Below are the code and all the weights of a small trained network. Each question names an input and a target symbol and asks about switching units off, where a switched-off unit gives its printed mean instead of its output.

import numpy as np


def w(rows, s, z=0):
    codes = np.array(rows[::2]) - 128.0
    scale = np.full(codes.shape[1], s)
    scale[-1] = z or s
    return codes * scale


def norm(h):
    return h / np.sqrt((h * h).mean(-1, keepdims=True) + 1e-5)


def softmax(a):
    e = np.exp(a - a.max(-1, keepdims=True))
    return e / e.sum(-1, keepdims=True)


def log_softmax(a):
    a = a - a.max(-1, keepdims=True)
    return a - np.log(np.exp(a).sum(-1, keepdims=True))


def net(x, mask):
    ids = ['βδεθμξπστφω'.index(c) for c in x.split()]
    T = len(ids)
    res = E[ids] + P[:T]
    u = 0
    for l in range(2):
        r = norm(res)
        for j in range(3):
            rows = slice(3 * j, 3 * j + 3)
            q, k, v = (r @ M[l][rows].T for M in (Q, K, V))
            z = softmax(np.where(np.tri(T) > 0, q @ k.T / 3**0.5, -1e9)) @ v
            o = O[l][rows]
            res = res + np.where(mask[u + j], z, o[:, -1]) @ o[:, :-1]
        u += 3
    return log_softmax(norm(res)[-1] @ U[:, :-1].T + U[:, -1])


Q, K, V, O = {}, {}, {}, {}
E = w([
[145,66,90,146,195,92,198,60,105,40,155],'β',
[126,174,117,69,200,195,132,150,136,55,83],'δ',
[71,187,201,133,189,91,156,123,103,102,167],'ε',
[98,78,184,153,54,171,124,111,47,103,77],'θ',
[86,196,132,109,95,84,162,20,117,87,98],'μ',
[123,145,29,157,105,146,194,102,158,128,60],'ξ',
[117,151,134,208,252,128,209,107,178,185,105],'π',
[94,120,120,205,149,89,68,86,207,51,73],'σ',
[175,209,77,169,51,104,104,139,95,115,161],'τ',
[157,189,134,189,67,153,214,162,147,19,163],'φ',
[167,66,195,16,81,122,144,193,251,150,170],'ω',
],0.0015)
P = w([
[168,122,132,128,123,72,132,106,127,125,116],'0',
[115,192,188,125,142,207,182,3,204,82,119],'1',
[80,125,118,119,100,137,136,163,142,103,166],'2',
[134,127,117,130,143,91,126,146,101,152,107],'3',
[164,158,179,157,179,178,166,93,115,116,55],'4',
[103,108,122,130,108,137,137,164,128,102,147],'5',
],0.004)
Q[0] = w([
[120,117,137,107,138,153,187,175,115,38,91],'L0H0',
[179,201,195,164,161,131,208,47,149,96,107],'L0H0',
[72,90,1,101,169,123,103,147,64,113,169],'L0H0',
[116,86,126,67,88,83,110,195,167,133,216],'L0H1',
[151,168,196,110,193,186,156,83,164,121,108],'L0H1',
[66,107,142,159,136,114,176,120,77,44,132],'L0H1',
[77,37,179,80,65,95,122,181,101,144,116],'L0H2',
[193,125,152,81,143,83,165,146,210,135,116],'L0H2',
[149,148,146,128,112,169,115,74,171,114,135],'L0H2',
],0.0057)
K[0] = w([
[102,72,159,95,180,167,104,158,110,109,130],'L0H0',
[107,136,121,142,174,119,56,98,79,173,169],'L0H0',
[102,118,90,113,100,147,217,144,160,28,147],'L0H0',
[118,107,170,115,99,134,127,86,185,63,211],'L0H1',
[148,170,127,63,151,113,156,254,113,188,121],'L0H1',
[93,88,117,166,156,76,126,127,50,76,143],'L0H1',
[131,106,163,189,114,128,120,155,34,97,62],'L0H2',
[146,204,79,211,170,136,170,77,140,77,124],'L0H2',
[134,128,126,109,77,137,138,79,151,96,183],'L0H2',
],0.0056)
V[0] = w([
[133,99,210,143,141,228,161,14,159,167,95],'L0H0',
[152,157,126,59,149,229,127,146,96,152,108],'L0H0',
[75,33,115,128,146,59,172,146,88,154,136],'L0H0',
[178,84,213,1,102,104,135,139,220,169,162],'L0H1',
[93,99,104,56,217,168,137,125,170,149,40],'L0H1',
[163,98,43,163,68,134,130,101,142,204,102],'L0H1',
[82,96,197,179,95,187,154,154,77,138,165],'L0H2',
[80,167,124,183,145,205,144,102,102,82,95],'L0H2',
[177,204,158,113,187,98,145,180,100,144,94],'L0H2',
],0.0026)
O[0] = w([
[248,94,211,132,59,57,157,181,219,170,144,143],'L0H0',
[103,92,83,58,162,100,159,139,217,150,105,5],'L0H0',
[176,146,61,171,76,213,57,78,107,199,141,149],'L0H0',
[119,143,107,244,166,192,156,101,21,119,2,202],'L0H1',
[96,134,87,233,32,39,150,95,80,72,178,79],'L0H1',
[152,192,101,93,125,88,148,212,152,46,60,91],'L0H1',
[44,133,125,190,132,58,205,116,115,112,117,75],'L0H2',
[53,140,132,201,121,180,139,71,99,67,130,155],'L0H2',
[170,217,146,128,111,160,98,201,74,122,128,129],'L0H2',
],0.0024,0.0018)
Q[1] = w([
[95,220,83,1,77,22,97,93,132,113,163],'L1H0',
[93,114,68,124,107,68,105,226,125,156,172],'L1H0',
[166,96,95,142,110,112,107,171,87,175,82],'L1H0',
[83,138,79,79,84,169,22,129,160,139,228],'L1H1',
[136,112,69,148,117,65,96,136,53,152,121],'L1H1',
[213,42,185,37,110,104,164,164,193,195,134],'L1H1',
[97,131,2,187,74,190,200,121,146,100,70],'L1H2',
[57,58,136,102,110,163,126,229,170,176,215],'L1H2',
[132,99,112,50,74,126,71,159,173,146,203],'L1H2',
],0.0047)
K[1] = w([
[124,150,133,6,68,123,129,73,155,100,147],'L1H0',
[131,144,202,175,139,250,160,78,240,71,145],'L1H0',
[160,97,148,137,150,153,153,119,129,167,64],'L1H0',
[160,101,177,111,129,203,110,125,145,137,120],'L1H1',
[87,123,105,119,146,150,121,70,160,94,171],'L1H1',
[128,44,85,78,96,91,122,224,153,167,177],'L1H1',
[144,131,2,139,84,117,125,180,134,120,98],'L1H2',
[157,149,133,130,74,199,134,91,140,101,91],'L1H2',
[114,123,150,140,72,230,147,94,174,55,156],'L1H2',
],0.0062)
V[1] = w([
[111,36,53,194,234,73,127,204,169,158,194],'L1H0',
[151,139,171,161,179,128,198,26,226,139,138],'L1H0',
[40,20,187,105,56,99,155,152,87,137,130],'L1H0',
[52,102,135,168,70,198,195,168,146,106,183],'L1H1',
[93,138,176,171,105,233,149,170,145,64,172],'L1H1',
[141,113,93,151,70,166,101,90,163,201,158],'L1H1',
[154,107,87,16,107,161,205,87,39,127,182],'L1H2',
[213,143,176,97,159,21,80,95,1,84,121],'L1H2',
[135,49,56,106,105,133,75,81,159,47,106],'L1H2',
],0.0027)
O[1] = w([
[46,163,192,200,148,210,144,121,229,90,162,12],'L1H0',
[215,145,133,160,167,143,28,162,149,173,75,149],'L1H0',
[142,253,108,75,72,149,167,11,181,138,135,72],'L1H0',
[158,69,203,73,165,158,170,113,212,116,129,74],'L1H1',
[143,53,201,105,154,120,174,90,176,199,102,146],'L1H1',
[79,132,90,125,202,77,150,145,158,71,141,110],'L1H1',
[154,115,43,203,140,169,188,188,222,168,94,133],'L1H2',
[116,90,76,73,120,51,66,238,165,225,186,255],'L1H2',
[103,194,201,148,166,153,191,167,100,211,124,113],'L1H2',
],0.0027,0.0035)
U = w([
[190,135,65,129,134,59,56,191,62,165,120,241],'β',
[205,58,206,46,182,122,163,140,213,155,97,125],'δ',
[24,50,117,154,74,33,216,107,142,175,141,103],'ε',
[93,176,122,208,148,182,128,192,236,225,155,144],'θ',
[141,224,78,37,60,131,143,34,166,140,150,236],'μ',
[151,52,47,142,132,232,74,38,108,152,207,5],'ξ',
[118,120,150,179,89,128,12,94,171,31,130,111],'π',
[33,132,91,17,210,194,125,183,122,80,86,79],'σ',
[147,163,124,227,162,175,178,67,61,124,18,114],'τ',
[135,182,144,154,85,80,209,216,128,2,146,89],'φ',
[83,190,244,120,169,146,108,114,23,181,207,72],'ω',
],0.0051,0.0015)

Each question gives the input, a string of symbols that net reads in full, and the target symbol t.
The units are the heads (3 rows each of Q, K, V and O). Each row of codes is followed by its name. A weight is (code - 128) times the scale printed after its matrix; where a second scale follows, it is the last column's (O and U).
mask holds one flag per head, layer by layer. A switched-off head (its flag False) gives its mean, the last column of its rows in O, instead of its output. The means were averaged over made-up inputs and are rounded, as every weight is.
A unit's drop is (log p(t) with every unit on - log p(t) with that unit switched off) / (log p(t) with every unit on - log p(t) with every unit switched off).
The circuit of an input: a set's keep is (log p(t) with only the set's units on - log p(t) with every unit switched off) / (log p(t) with every unit on - log p(t) with every unit switched off). Starting from all 6 units, units are removed one at a time, each time the one whose removal leaves the highest keep (on an exact tie, the one counted first), for as long as the keep stays at least 0.8.
circuit, biggest first: the units of the circuit, biggest drop first
most important unit: the unit with the biggest drop
which heads matter: for each layer, one digit per head in row order, 1 if its drop is at least 0.15 and else 0, layers parted by /
input ω σ τ θ δ, target μ: which heads matter -> 010 / 100
input ω φ θ δ φ, target ε: circuit, biggest first -> (L0H1 L1H0 L1H2)
input θ φ ω ε ξ, target ξ: circuit, biggest first -> (L1H2 L0H0 L0H1)
input ω π ω ξ σ, target φ: circuit, biggest first -> (L0H1 L1H0)
input β θ θ β θ, target θ: circuit, biggest first -> (L1H0 L1H2)
input ε φ β δ ω π, target θ: which heads matter -> 000 / 100
input θ ω φ φ, target δ: most important unit -> L1H1
input ω ξ ω ω, target ε: circuit, biggest first -> (L0H1 L0H2 L1H0)
input ω β ω σ π, target ω: which heads matter -> 010 / 101
input σ ω ω, target δ: which heads matter -> 100 / 010
input ω ω τ δ σ, target ε: which heads matter -> 010 / 100
input ω σ φ ξ τ θ, target ε: which heads matter -> 001 / 000
input β σ β θ σ σ, target π: circuit, biggest first -> (L0H1 L1H2)
input θ φ ω θ ω, target μ: which heads matter -> 000 / 100
input τ σ θ θ, target δ: circuit, biggest first -> (L1H1 L0H1)
input φ ω ω θ θ, target μ: circuit, biggest first -> (L1H0 L0H1)
input θ μ δ τ β, target σ: circuit, biggest first -> (L0H1 L1H0 L0H0)
input θ ω φ ξ π ε, target ω: circuit, biggest first -> (L1H2 L0H1)
input ω β θ ε θ, target ξ: which heads matter -> 110 / 101
input τ β ξ σ μ, target ω: circuit, biggest first -> (L1H2 L1H0)
input θ ε ω π σ μ, target μ: circuit, biggest first -> (L1H0 L0H1)
input ω φ θ π β, target π: which heads matter -> 010 / 101
input ω τ ω π θ, target π: which heads matter -> 010 / 101
input ω ε ω τ ξ, target σ: which heads matter -> 110 / 100
input φ ω ξ, target τ: which heads matter -> 000 / 001
input θ μ ω δ ω, target ε: circuit, biggest first -> (L0H1 L1H0)
input φ ω β ε π, target ξ: circuit, biggest first -> (L1H2 L0H1 L0H0)
